Here is a tiny trained network, its code and every weight. The questions are about switching its units off for an input and a class, where a switched-off unit gives its printed mean instead of its output.

import numpy as np


def w(rows, s, z=0):
    codes = np.array(rows[::2]) - 128.0
    scale = np.full(codes.shape[1], s)
    scale[-1] = z or s
    return codes * scale


def f(y):
    return np.maximum(y, 0)


def log_softmax(a):
    a = a - a.max(-1, keepdims=True)
    return a - np.log(np.exp(a).sum(-1, keepdims=True))


def net(x, mask):
    res = np.array(x, float).reshape(1, 6) / 4 @ E
    y = f(res @ A[0][:, :-1].T + A[0][:, -1])
    res = res + np.where(mask, y, B[0][:, -1]) @ B[0][:, :-1]
    return log_softmax(res[-1] @ U[:, :-1].T + U[:, -1])


A, B = {}, {}
E = w([
[176,126,47,6,180,11,139,42,156],'x0',
[37,144,138,241,144,163,2,64,75],'x1',
[50,179,144,89,103,106,38,11,193],'x2',
[84,20,52,114,185,222,212,56,208],'x3',
[127,56,10,121,239,97,86,164,12],'x4',
[222,29,132,239,13,49,86,183,236],'x5',
],0.0046)
A[0] = w([
[211,31,105,128,159,244,244,226,120,163],'n1',
[48,204,82,100,241,151,71,72,6,198],'n2',
[15,211,158,155,127,213,45,49,95,220],'n3',
[207,228,241,75,13,60,197,225,186,172],'n4',
[85,131,68,180,210,115,38,179,6,211],'n5',
[38,135,171,220,62,178,46,42,201,221],'n6',
[13,219,221,119,68,217,81,49,201,173],'n7',
[203,81,80,73,80,26,106,72,220,211],'n8',
[70,148,53,81,232,149,134,153,1,237],'n9',
[138,113,17,32,242,123,215,169,27,233],'n10',
[143,55,119,235,160,216,159,241,38,233],'n11',
[177,8,34,103,163,131,221,117,225,232],'n12',
[190,115,211,230,8,40,15,221,107,252],'n13',
[65,209,41,33,238,86,138,47,80,176],'n14',
[158,68,37,27,165,58,131,32,225,197],'n15',
[45,163,217,156,64,222,115,56,223,189],'n16',
[240,14,134,211,28,79,123,119,238,238],'n17',
[217,149,150,45,62,33,187,191,192,206],'n18',
],0.0046,0.0038)
B[0] = w([
[10,156,129,65,200,227,250,230,139,202],'n1',
[203,34,239,39,227,87,13,55,22,229],'n2',
[65,72,241,168,133,201,25,27,93,228],'n3',
[224,242,238,119,11,85,236,198,155,217],'n4',
[127,111,141,188,237,142,22,207,24,222],'n5',
[41,84,183,233,56,178,34,37,215,228],'n6',
[48,151,252,123,31,224,84,7,210,219],'n7',
[178,143,30,123,79,25,172,65,233,214],'n8',
[176,98,228,12,246,104,61,90,12,229],'n9',
[119,146,131,6,236,109,193,106,28,240],'n10',
[35,180,79,174,221,199,145,245,46,227],'n11',
[58,53,23,82,174,129,230,110,237,224],'n12',
[206,230,94,249,35,47,33,223,69,255],'n13',
[239,25,194,12,203,23,77,17,49,223],'n14',
[139,63,22,80,152,30,217,25,218,228],'n15',
[29,123,221,158,31,215,105,28,232,212],'n16',
[103,123,23,233,19,65,153,205,242,235],'n17',
[203,223,113,58,46,49,239,159,182,208],'n18',
],0.0045,0.0076)
U = w([
[156,142,164,234,189,140,3,209,11,27],'0',
[232,30,207,5,223,62,45,34,21,7],'1',
[148,68,18,26,160,44,237,39,220,72],'2',
[30,144,125,41,235,231,216,249,27,188],'3',
[41,48,83,214,129,242,225,213,228,56],'4',
[12,101,247,175,55,241,55,18,222,167],'5',
[145,53,13,246,76,29,33,179,197,202],'6',
[245,247,212,151,13,45,202,227,153,141],'7',
],0.0045,0.0016)

Each question gives the input, the list of numbers given to net, and the class t.
The units are the neurons (one row each of A and B). Each row of codes is followed by its name. A weight is (code - 128) times the scale printed after its matrix; where a second scale follows, it is the last column's (A, B and U).
mask holds one flag per neuron, in row order. A switched-off neuron (its flag False) gives its mean, the last column of its row in B, instead of its output. The means were averaged over made-up inputs and are rounded, as every weight is.
A unit's drop is (log p(t) with every unit on - log p(t) with that unit switched off) / (log p(t) with every unit on - log p(t) with every unit switched off).
The circuit of an input: a set's keep is (log p(t) with only the set's units on - log p(t) with every unit switched off) / (log p(t) with every unit on - log p(t) with every unit switched off). Starting from the 12 units with the biggest drops (on a tie, the unit counted first), units are removed one at a time, each time the one whose removal leaves the highest keep (on an exact tie, the one counted first), for as long as the keep stays at least 0.8.
circuit, biggest first: the units of the circuit, biggest drop first
k most important neurons: the k neurons with the biggest drops, biggest first
drop when u is switched off: that unit's drop, to one decimal
input [6,-4,7,-2,-8,2], class 7: circuit, biggest first : [n4]
input [-5,1,8,2,3,-6], class 1: 4 most important neurons : [n2; n14; n9; n17]
input [-4,2,8,-2,3,-8], class 1: 3 most important neurons : [n2; n14; n9]
input [-3,1,7,-7,-2,7], class 7: 2 most important neurons : [n13; n4]
input [7,-2,-1,-5,8,7], class 2: circuit, biggest first : [n15; n8]
input [1,-2,-4,6,4,0], class 3: circuit, biggest first : [n1; n10]
input [7,7,-3,-6,-1,2], class 6: circuit, biggest first : [n10; n13]
input [-1,-7,-8,6,0,3], class 4: circuit, biggest first : [n1; n17]
input [4,-1,-4,-7,8,3], class 0: circuit, biggest first : [n13; n5]
input [5,-8,5,-7,4,1], class 2: circuit, biggest first : [n15; n8]
input [7,3,-8,-7,6,4], class 0: 2 most important neurons : [n5; n13]
input [-6,-3,5,2,1,8], class 6: 2 most important neurons : [n17; n13]
input [2,-5,7,-1,-7,5], class 7: 2 most important neurons : [n4; n18]
input [-1,-8,7,5,4,-6], class 1: circuit, biggest first : [n14]
input [8,-7,3,-8,-2,-2], class 7: 3 most important neurons : [n4; n18; n12]
input [2,-8,6,-2,-4,0], class 7: 3 most important neurons : [n4; n18; n10]
input [1,-4,-4,0,-3,-5], class 3: 2 most important neurons : [n1; n8]
input [0,8,-8,6,-2,6], class 4: 2 most important neurons : [n1; n11]
input [-7,3,2,-7,4,-8], class 1: 2 most important neurons : [n2; n9]
input [4,-5,-3,-3,2,1], class 2: most important neuron : [n12]
input [1,4,-5,6,1,2], class 4: drop when n17 is switched off : 0.1
input [-8,-4,0,6,-4,3], class 4: drop when n16 is switched off : -0.1
input [3,-2,3,-8,2,8], class 7: drop when n4 is switched off : 0.2
input [5,-2,-3,6,5,-4], class 1: drop when n14 is switched off : 0.3
